Here is a tiny trained network, its code and every weight. The questions are about switching its units off for an input and a class, where a switched-off unit gives its printed mean instead of its output.

import numpy as np


def w(rows, s, z=0):
    codes = np.array(rows[::2]) - 128.0
    scale = np.full(codes.shape[1], s)
    scale[-1] = z or s
    return codes * scale


def norm(h):
    return h / np.sqrt((h * h).mean(-1, keepdims=True) + 1e-5)


def f(y):
    return y / 2 * (1 + np.tanh(0.7978845608 * (y + 0.044715 * y**3)))


def log_softmax(a):
    a = a - a.max(-1, keepdims=True)
    return a - np.log(np.exp(a).sum(-1, keepdims=True))


def net(x, mask):
    res = np.array(x, float).reshape(1, 3) / 4 @ E
    u = 0
    for l in range(4):
        y = f(norm(res) @ A[l][:, :-1].T + A[l][:, -1])
        res = res + np.where(mask[u : u + 3], y, B[l][:, -1]) @ B[l][:, :-1]
        u += 3
    return log_softmax(norm(res)[-1] @ U[:, :-1].T + U[:, -1])


A, B = {}, {}
E = w([
[91,114,250,134,52],'x0',
[72,94,98,250,88],'x1',
[5,93,158,74,53],'x2',
],0.0028)
A[0] = w([
[164,232,128,247,92,102],'L0N0',
[212,63,171,237,150,51],'L0N1',
[78,165,165,181,131,5],'L0N2',
],0.0012,0.0035)
B[0] = w([
[155,103,141,154,119,93],'L0N0',
[129,129,145,160,117,44],'L0N1',
[95,182,168,209,3,9],'L0N2',
],0.0045,0.0012)
A[1] = w([
[2,108,135,138,67,58],'L1N0',
[117,130,201,147,75,6],'L1N1',
[92,112,106,124,130,29],'L1N2',
],0.0071,0.0022)
B[1] = w([
[91,105,122,3,119,254],'L1N0',
[155,155,16,240,51,156],'L1N1',
[175,164,114,127,183,114],'L1N2',
],0.0049,0.0031)
A[2] = w([
[28,82,127,126,102,49],'L2N0',
[143,101,93,254,129,141],'L2N1',
[38,83,140,153,60,1],'L2N2',
],0.0065,0.00076)
B[2] = w([
[171,151,147,108,255,252],'L2N0',
[53,164,95,153,75,222],'L2N1',
[149,203,173,91,179,247],'L2N2',
],0.007,0.002)
A[3] = w([
[125,133,100,2,128,117],'L3N0',
[51,129,143,102,130,222],'L3N1',
[118,122,86,159,119,254],'L3N2',
],0.0083,0.00071)
B[3] = w([
[227,148,148,96,230,254],'L3N0',
[254,196,116,131,177,162],'L3N1',
[81,153,142,132,121,138],'L3N2',
],0.0079,0.0075)
U = w([
[117,59,221,152,22,1],'0',
[227,142,146,41,255,182],'1',
[19,135,19,223,81,139],'2',
],0.0084,0.0051)

Each question gives the input, the list of numbers given to net, and the class t.
The units are the neurons (one row each of A and B). Each row of codes is followed by its name. A weight is (code - 128) times the scale printed after its matrix; where a second scale follows, it is the last column's (A, B and U).
mask holds one flag per neuron, layer by layer. A switched-off neuron (its flag False) gives its mean, the last column of its row in B, instead of its output. The means were averaged over made-up inputs and are rounded, as every weight is.
A unit's drop is (log p(t) with every unit on - log p(t) with that unit switched off) / (log p(t) with every unit on - log p(t) with every unit switched off).
The circuit of an input: a set's keep is (log p(t) with only the set's units on - log p(t) with every unit switched off) / (log p(t) with every unit on - log p(t) with every unit switched off). Starting from all 12 units, units are removed one at a time, each time the one whose removal leaves the highest keep (on an exact tie, the one counted first), for as long as the keep stays at least 0.8.
units of the circuit, in order: the units of the circuit, biggest drop first
k most important neurons: the k neurons with the biggest drops, biggest first
k most important neurons of layer l: the k neurons of layer l with the biggest drops, biggest first
drop when u is switched off: that unit's drop, to one decimal
input [6,-4,-6], class 0: units of the circuit, in order -> [L3N0, L1N0, L2N0, L3N1]
input [-8,0,-1], class 2: units of the circuit, in order -> [L1N0, L3N0, L2N2, L2N0]
input [-3,8,-1], class 2: units of the circuit, in order -> [L3N0]
input [-7,2,-1], class 2: 2 most important neurons -> [L1N0, L3N0]
input [-5,0,-2], class 2: 3 most important neurons -> [L1N0, L3N0, L2N2]
input [-6,0,-8], class 2: 2 most important neurons of layer 3 -> [L3N0, L3N1]
input [-7,6,2], class 2: drop when L1N0 is switched off -> 0.2
input [7,8,-7], class 2: drop when L3N0 is switched off -> 0.0
input [7,-1,-7], class 0: drop when L3N0 is switched off -> 0.5
input [1,7,-6], class 2: drop when L2N0 is switched off -> 0.0
